Each row is followed by roughly how far along a hidden order it lies, from 0 to 30. A new part has a new order.
(in the rows, 128 means zero)
[140 116 118 148  70 107 129 134 116 173 117 117 101 115 126 126 135 149
 120 124 163 131 122  70 149 136 121 124 131 126 123 114 109  54] : 22
[140 109 102 140 153 120 108 114  97 127 154 125 128 132 152 135 122 157
 121  89 114 158 123  66 111 157 127 118 128 113 187 128 108  70] : 16
[120 143 135 126  75 134 102 132  91 106 112 123 130 190 159 142 104 154
 121 136 118 122 127 107 117 123 113 162 129 111  67 134 126  69] : 5
[143 121 128 137 122 120 123 139  71  98 152 123 114  89 162 155 138 185
 133 133 158 183 123  80  86 137 116 155 106 100  27 109 127 113] : 17
[158 137 136 145 113 123 121 153 115 140 139 116 159 102 150 162 119 192
 145 161 135 133 111  88  91 147 137 142 105 122 160 120 123  89] : 8
[147 108 155 137 136 112 126 128 111 148 113 148 140 214 179 135 117 185
 101 144 114 153 126  88 186 125 134 115 113 102 125 122 125  39] : 14
[151 143 159 137 102  99 129 130 122 136 182 130 130 137 157 117 123 117
 107 126 107 112 136  98 105 109 117 120 110  97  68 111 125  77] : 16
[168 127 163 156  86 116 140 142  89 155 101 114 120  98 155 170 115 148
 129 142 111 148 149 132 149 101 128 108 125 119 117 139 126  83] : 20
[143 122 137  98 151 136 121 136 164  83 170 115 113 178 124  93 141 129
 129 112 149 183 134  97  90 146 127 147 119 126 113 113 123  57] : 11
[156 161 133 117 111 105 139 133 127 151 156  87 121 172 171 166 152 112
 136 135 129 173 140 100 133 119 131 145 108 135 125 132 135  74] : 19
[164 130  96 114 130 150 140 134 130 143  73 107 110 112 196 173 138 139
 149 151 120 183 125 109  78 116 115 148 122 119 128 128 114  91] : 21
[156 131 167 121  45 138 124 138 147  97 226 108 120 183 136 175 161 138
 133 127 129 175 129 137 112  95 122 135 126 108  89 165 119 110] : 14
[130 139 119  97 137  76 120 137 132 118 184 139 149 165 149 181 143 127
 138 132 128 149 127 108 192 136 113 133 116 121  23 107 125  55] : 27
[153 111 139 130 105 151 114 119  82  66 152 123 114 127 131 186 124 133
 122 109 150 162 140  31 150 172 132 135 116 107 110 117 106 108] : 15
[159 152 170 151 164 137 127  99  86 133 138 124  95 134 129 159 131 133
 107 106 116 165 137  81 184 169 117 139 110 105  80 141 130 100] : 10
[143 117 139 148 164 133 140 144  95  59 147 120 102 141 170 144 143 190
 141 147 139 146 128 130 102  97 138 128 109 103 131 116 128 109] : 14
[182 137 123 158 137 122 154 125  61  90  88 134 112 166 157 116 114 181
 117 137 124 138 120 108 174 135 129 127 109 108 100 105 136   1] : 11
[146 108 139 125 189 123 133 115  57 123 158 129 119 169 173 190 129 164
 119 113 132 132 116  57 184 186 111 137 114 119  49 110 106 103] : 20
[130 136 128 139 113 144 140 120  87 156 114 163 122 165 145 142 123 167
 140 101 139 148 116  64 146 116 116 158 124 107  99 126 143 121] : 7
[158 141 134 138 143 149 107 150 129  87 111 129 151 170 180 177 140 148
 130 131 118 189 107  61 175 144 121 142 142 115   2 134 130  22] : 15
[139 121 112 125 166 119 128 137  70 129 137 117 134 143 155 149 113 195
 134 116 134 172 127 123 139 163 144 123 110  89 210 110 148  81] : 14
[129 153 124 155  93  90 144 130  72 103  98 130 116 170 156 159 130 149
 124 139 139 169 149  57 164 171 119 142 117 104 122 141 115  79] : 22
[174 142 111 131 103 117 118 131 157 115 101 126  96 175 175 126 123 116
 134 138 157 121 142  55 109 154 139 135 134 124  81 127 135  74] : 12
[108 149 129 142 129 121 153 141  67 127 107 131 102 154 142  96 133 178
 121 148 129 121 134 110 150 162 120 141 133 103 160 160 126 132] : 24
[146 136 147 112  89 115 134 130 113 116 140 110 103 100 168 176 120 148
 142 105 122 200 121  92 112 162 120 129  91 110  30  90 109   1] : 22
[110 139 109 113 160 129 123 145 124 119  98 122  99 110 143 136 128 186
 140 103 125 110 129 131 193 212 135 113 125 113 172 110 139  60] : 15
[147 138 164 156 110 136 133 136 100 173 169 130  85 164 167 163 111 193
 138 130 139 143 122  98 185 165 121 122  90 110  92 101 128  84] : 1
[142 126 145 150 147 149 141 129 128 103 210 166 141 167 139 181 117 117
 141 114 133 110 136 112 131 157 131 155 107 101  96 117 107  93] : 4
[167 133 116 140 166 111 118 136  13 133 112 148 111 148 155 168 136 202
 116 126 149  90 128 119 143 162 115 139 110  97   4 113 128  17] : 8
[111 122 119 125  88 118 128 133 105 151 158 128 107 165 135 184 120 159
 110 147 137 195 119  81 170 109 112 118 115 113  82 125 123 101] : 15
[120 148 111 128 145 108 116 133  89 107 151 114 128  98 188 125 132 146
 133 125 133 191 116 134 211 114 129 135 125 106  97 116 131  69] : 28
[139 127 114 142 136 146 105  93 126 153  95 140 118 133 116 101  85 139
 108 123 133 115 150 134 128 202 149 138 118 127 180 125 129 105] : 0
[129 142 176 156 169 129 129 159 101  39  97 119 118 162 161 159 144 154
 120 129 135 112 133  97 104 100 116 123 121 136 110 143 117  35] : 16
[112 167 130 142 144 125 151 126  44  79 142 141 100 162 142 122 116 191
 123 124 123 118 145  71 150 141 140 142 120 109 152 123 142   1] : 24
[167 121 124 134 159 127 142 126  73  75 159 101 118 138 153 142 127 163
  98 111 144 174 127   2 120 113 118 152 131 100 178 122 137  81] : 28
[147 139 160 156 121 140 136 121 140 117 214 102 117 189 138 153 134 170
 154 125 134 125 133 119  62 119 122 161 122 107  26 104 113  27] : 11
[172 149  96 161  99 111 135 136  78 143 172 110 154 100 147 183 132 131
 135 117 128 118 136  99 151 178 141 136 115 113 149 140 109  55] : 24
[152 126 166 140  93 146 116 134 132  95 206 148 111 124 154 149 137 109
 139 123 148 139 100 102 114  85 112 149 132 133   1 134  96  91] : 9
[151 142 144 139  70 106 135 124 121 126  28 139 111 120 149 147 139 142
 141 133 116 153 122  81 174 156 117 141 112 103 163 154 143 158] : 10
[141 123 113 122 105 147 134 136  89 105 144 106 113 102 151 131 133  98
 106 136 129 150 143 117 141 165 127 146 128 109  71 144 138  88] : 19
[150 130 159 152 204 125 158 144 138 109  96 139  82 100 130 132 117 162
 110 132 146 172 154 101 152 119 133 130 120 106  93 150 121  51] : 16
[131 131 119 134 175 124 129 134  78 146  39 110 136 150 132 145 131 154
 136 110 138 188 113 134 237 157 129 123 110 126  59 125 117 103] : 9
[128 115 141 148 166  96 147 132 131 150 132 117 140 156 161 189 135 162
 165 120 121 113 127 115 109 141 125 144 129 123  93 153 143  99] : 19
[136 119 154 112 132 151 111 112 121  96 115 153 123 140 147 176 122 163
 126 123 135 163 124  64 144 116 137 126 129 120  60 106 102  48] : 15
[162 139 133 146 124 136 135 137 112 115 130 142 156 191 132 145 115 203
 111 120 127 113 133  64 145  95 133 134 121  90  75 111 105 107] : 6
[126 118 142 155 137 133 123 152  92 124 200 110  73 211 169 170 133 116
 148 112 123 155 134  69 166 118 139 124 115 111  73 133 132  70] : 0
[147 128 177 161 134 132 156 126  51 123 178 112  93 153 170 126 138 168
 135 143 149 169 131  75 100 150 129 121 106 113  39 128 115  77] : 23
[162 147 133 142 166 104 139 156 107  38 143 123  78 176 153 137 137 177
 107 117 132 193 133  92 116 104 133 135 120 122  39 128 134  94] : 16
[158 124 141 157 146 140 141 113  34 182 112 100 117 187 102 164 122 171
 103 135 131 119 128  54 144 185 139 151 125 111 114  91 128   9] : 17
[159 143 118 128 158 127 144 128  64 142 156 110 101 118 120 142 122 155
 109 115 123 155 120  34 120 176 133 139 125  86 144 116 115  18] : 19
[109 101 157 140 111 137 124 155 147  98 177 128 116  96 140 157 153 157
 134 129 139 120 133  68 138 106 128 135 138  98  83 114 113  62] : 20
[128 132 152  86 105  96 134 131  78 100 145  85 136 129 182 177 144 157
 151 129 117 140 116 108 131 163 119 139 110 120 160  96 124  15] : 30
[149 147 152 150  65 135 128 153  72 118 190  97 142 194 162 168 128 146
 136 103 143 137 115  87 175 133 136 156  97 116  84  99 122  91] : 6
[150 142 181 138  95 119 148 128  90  83 152 102 143 142 183 175 157 123
 143 119 137 175 139  49 161 149 111 154 125 136 118 121 115  72] : 30
[124 130 160 150 109 122 105 148 144 117 182 117 116 157 171 102 137 137
 134 112 141 109 139 105 111 125 133 168 118 119  61 129 128 159] : 2
[147 129 134 125  67 122 123 134 166 121 133 131  94  77 169 132 148 168
 150 123 123 149 133  76 112 173 114 140  97 106 102 141 138  70] : 10
[157 128 141 152 168 121 122 123 147 152 147 109 151  80 121 149 115 154
 119 131 142 122 123  78 114 170 115 154 131 110  62 112 138 122] : 8
[184 139 123 163 176 140 129 118 118 153  42 119 107 156 130 126 106 161
 125 171 126 153 135  90 188 150 135 156 124 103  77 135 127  76] : 0
[165 122 134 139 167 126 143 131 116  75 107 130 119 118 176 160 108 136
 134 137 129 162 140 115  83 170 135  99 123 124 122 128 117  30] : 26
[133 113 142 123 137 109 138 132  83 157 171 115 122 208 116 163 120 128
 139 107 143 180 122  68 163 137 134 157 112 140 107 119 139  50] : 11
[127 141 135 112 138 124 133 127  24 107  67 106 137 160 106 121 137 141
 118 155 137 161 137  70 126 124 134 137 125 123 198 122 125  90] : 28
[143 134 116 137  89 126 137 153  94  54 164 115 115 159 176  94 118 135
 120 124 147 157 137  90 109 124 118 118 116 102 185 109 130  35] : 17
[132 147 148 142 152 128 123 133 157 120 129 133 153 128 135 123 140 142
 126 154 133 128 121 107 101 126 137 130 135 126   1 121 140  62] : 17
[127 129 131 157  77 129 142 111 135 140 134 123 112 135 144 149 126 146
 122 136 108 130 106 133 181 122 131 139 126  99 118 120 127 114] : 10
[141 116 155 124 150 164 125 155  69  84 169 150 141 152 180 176 125 152
 143 121 134 146 103 129 141 131 123 128 124 129  75 114 118  47] : 15
[116 130 128 133 170 136 117 147 118 135 105 128 120 167 144 125 119 145
 107 128 147 157 137  95 226 113 121 139 126 120  98  95 146  88] : 9
[137 153 136 147  85 142 144 130  77  92 168 147  80 198 184 166 133 192
 116 137 159 130 132  78 115 157 119 113 105 107  46 124 127 125] : 12
[154 137 129 154 137 116 128 155  61 106 136 115 118 163 110 150 141 121
 151 112 132 157 134 105 154 114 133 141 116 123  60  93 137 137] : 2
[152 169 166 142 149 133 145 123  71 106 184 145 134 193 158 188 119 155
 107 152 135 119 135  73 151 189 141 130 127 102  78 122 117  76] : 27
[153 145 118 157 201 129 112 131  60 112  99 114 156 131 158 177 130 142
 139 135 133 176 120 109  95 204 115 128 114 111  96  93 123  32] : 11
[160 145 145 110 102 115 128 115 177 113 182 146 126 127 154 168 145 141
 133 125 124 163 135 164 185 100 136 159 106 135  37 131 111  75] : 17
[121 154 127 138  87 123 142 147 154 140  88 114 124 179 146 122 133 109
 104 114 111 143 108  97 115 103 122 148 122 121 130 141 119  76] : 7
[141 120 165 120  95 126 148 146 127 142 198 114 108 109 153 180 136 187
 153 138 120 177 129 122 108 133 115 156 118 100  96 101 108 150] : 21
[167 128 130 154 174 132 148 166 123 122 222 132 106 165 138 162 124 155
 138 127 139 177 117 123 136 146 142 110 125 116  79 135 121  54] : 7
[166 129 133 171 125 152 125 141  80  87 181 139 141 154 181 168 143 148
 154 104 137 148 147  45 160 144 104 142 116 107  50 143 126  22] : 12
[153 149 125 143 145 117 117 137 102 116 118 132 107 143 159 158 107 173
 140 151 152 126 120  70 207 139 120 136 116 119  62 170 113  21] : 10
[153 156 143 170 194 135 139 133  97 166 138 119 121 141 153 151 142 173
 143 121 147 167 155  55 111 167 131 144 113  99 150 108 106  60] : 18
[118 134 143 142  79 117 125 137 124 120  77 110 131 172 126 165 130 186
 137 103 104 160 123 116 186 172 111 137 127 120  38 103 125 113] : 5
[110 131 146 124 139 137 125 119  69 104 169 127 134 168 143 147 126 122
 140 122 147 165 147 118 160 153 132 156 110 125  59  99 123   1] : 19
[165 118 146 135 123 146 125 144 103  82 138  97 130 155 166 156 134 141
 131 105 134 151 136  70 115  98 109 113 114 135   3 132 123  64] : 19
[120 120 133 128 104 139 141 115 114 158  81 105 127 100 107 183 122 143
 163 133 133 141 116 125 159 192 132 160 129 110 152 127 126  79] : 14
[164 128 129 154 168 137 153 117 151 132 143 121 124 150 140 151 148 158
 165 163 126 169 129  72 137 154 121 144 107 130  11 100 111  51] : 10
[109 136 142 128 129 126 124 131 154  69  95 129 131 188 107 179 126 155
 120 121 124 105 147  73 142 202 121 123 111 107 166 143 115  41] : 7
[152 153 150 170 141 124 151 130  72 127  66  89  96 141 139 173 116 177
 134  99 120 111 126  79 128 218 143 123 101 114  35 149 120  21] : 9
[166 162 146 120 104 133 121 128  67  53 115 112 153 165 131 148 108 151
 143 134 122 145 125 156  98 149 123 125 115 114 139 129 119  66] : 10
[168 147 112 125 160 137 105 143 120 134 136 115 126 108 142 170 121 171
  90 148 149 125 146  41 139 182 137 124 111  97 180 117 114  63] : 15
[150 127 117 148 151 137 125 143  77  98 165 108 105 160 124 126 139 180
 152 112 117 134 109  98 187 139 121 144 117 116  68  79 132 116] : 3
[168 129 105 144 179 104 139 148 122 107 149 108 132 148 143 171 100 165
 130 127 141 160 124  97 180 180 122 119 113  88 127 103 122  13] : 11
[144 116 117 112 207 121 138 114 110  70 151 106 111 142 173 144 114 137
 159 138 153 150 139  43 131 127 130 142 116 118 148 118 129 124] : 28
[157 124 133 158 151 138 122 127 130 101 106 123 124 206 138 163 130 166
 147 119 148 116 143  60 201 182 117 131 117 100  57 111 137   1] : 1
